Here is a tiny trained network, its code and every weight. The questions are about switching its units off for an input and a class, where a switched-off unit gives its printed mean instead of its output.

import numpy as np


def w(rows, s, z=0):
    codes = np.array(rows[::2]) - 128.0
    scale = np.full(codes.shape[1], s)
    scale[-1] = z or s
    return codes * scale


def f(y):
    return np.maximum(y, 0)


def log_softmax(a):
    a = a - a.max(-1, keepdims=True)
    return a - np.log(np.exp(a).sum(-1, keepdims=True))


def net(x, mask):
    res = np.array(x, float).reshape(1, 4) / 4 @ E
    y = f(res @ A[0][:, :-1].T + A[0][:, -1])
    res = res + np.where(mask, y, B[0][:, -1]) @ B[0][:, :-1]
    return log_softmax(res[-1] @ U[:, :-1].T + U[:, -1])


A, B = {}, {}
E = w([
[158,154,79,106,55,63,204,163],'x0',
[89,130,207,178,117,120,170,8],'x1',
[165,24,101,132,106,172,112,88],'x2',
[142,160,151,153,58,147,58,125],'x3',
],0.014)
A[0] = w([
[96,79,101,60,209,106,171,153,5],'N0',
[102,30,110,83,95,153,112,141,24],'N1',
[142,120,82,81,154,137,95,213,20],'N2',
[73,250,140,96,199,130,104,186,4],'N3',
[145,53,106,115,132,169,88,151,95],'N4',
[128,149,122,107,67,130,13,162,75],'N5',
[134,113,108,127,212,126,139,169,9],'N6',
[109,120,149,133,222,156,48,126,30],'N7',
],0.014,0.0028)
B[0] = w([
[145,207,168,223,88,241,90,194,229],'N0',
[184,118,153,216,145,17,62,182,210],'N1',
[11,87,170,23,141,78,197,97,250],'N2',
[220,1,84,161,134,78,32,77,248],'N3',
[173,63,86,112,132,104,78,24,225],'N4',
[117,223,163,202,168,243,180,137,218],'N5',
[120,219,162,170,146,197,149,47,195],'N6',
[104,172,83,48,65,84,229,230,239],'N7',
],0.0094,0.015)
U = w([
[236,57,66,164,168,85,71,119,63],'0',
[46,111,149,110,158,132,155,68,255],'1',
[163,211,124,199,155,234,121,140,43],'2',
[183,154,2,87,29,84,198,239,139],'3',
],0.0093,0.0064)

Each question gives the input, the list of numbers given to net, and the class t.
The units are the neurons (one row each of A and B). Each row of codes is followed by its name. A weight is (code - 128) times the scale printed after its matrix; where a second scale follows, it is the last column's (A, B and U).
mask holds one flag per neuron, in row order. A switched-off neuron (its flag False) gives its mean, the last column of its row in B, instead of its output. The means were averaged over made-up inputs and are rounded, as every weight is.
A unit's drop is (log p(t) with every unit on - log p(t) with that unit switched off) / (log p(t) with every unit on - log p(t) with every unit switched off).
The circuit of an input: a set's keep is (log p(t) with only the set's units on - log p(t) with every unit switched off) / (log p(t) with every unit on - log p(t) with every unit switched off). Starting from all 8 units, units are removed one at a time, each time the one whose removal leaves the highest keep (on an exact tie, the one counted first), for as long as the keep stays at least 0.8.
units of the circuit, in order: the units of the circuit, biggest drop first
unit that matters most: the unit with the biggest drop
top k neurons: the k neurons with the biggest drops, biggest first
drop when u is switched off: that unit's drop, to one decimal
input [5,-3,7,-3], class 0: units of the circuit, in order : N7
input [4,-3,5,6], class 2: top 2 neurons : N5, N3
input [-5,-1,2,4], class 3: top 2 neurons : N7, N0
input [-1,-4,6,-7], class 2: top 2 neurons : N0, N3
input [6,7,8,-3], class 0: top 4 neurons : N7, N2, N1, N5
input [-3,5,5,2], class 0: top 3 neurons : N2, N5, N6
input [8,3,7,-8], class 2: top 2 neurons : N0, N7
input [4,-5,3,0], class 1: top 3 neurons : N2, N7, N3
input [-6,3,-3,-7], class 2: top 2 neurons : N0, N2
input [-2,-7,-3,-8], class 2: top 2 neurons : N0, N6
input [-7,2,0,6], class 3: top 2 neurons : N7, N0
input [6,-7,0,2], class 1: units of the circuit, in order : N2, N7
input [7,3,-7,5], class 0: units of the circuit, in order : N7, N3
input [2,-3,2,-5], class 2: unit that matters most : N0
input [3,-5,-4,1], class 1: units of the circuit, in order : N2, N7
input [2,-1,-2,8], class 2: drop when N5 is switched off : 0.2
input [2,-7,-5,-4], class 1: drop when N6 is switched off : 0.1
input [-2,-7,4,-6], class 1: drop when N5 is switched off : 0.2
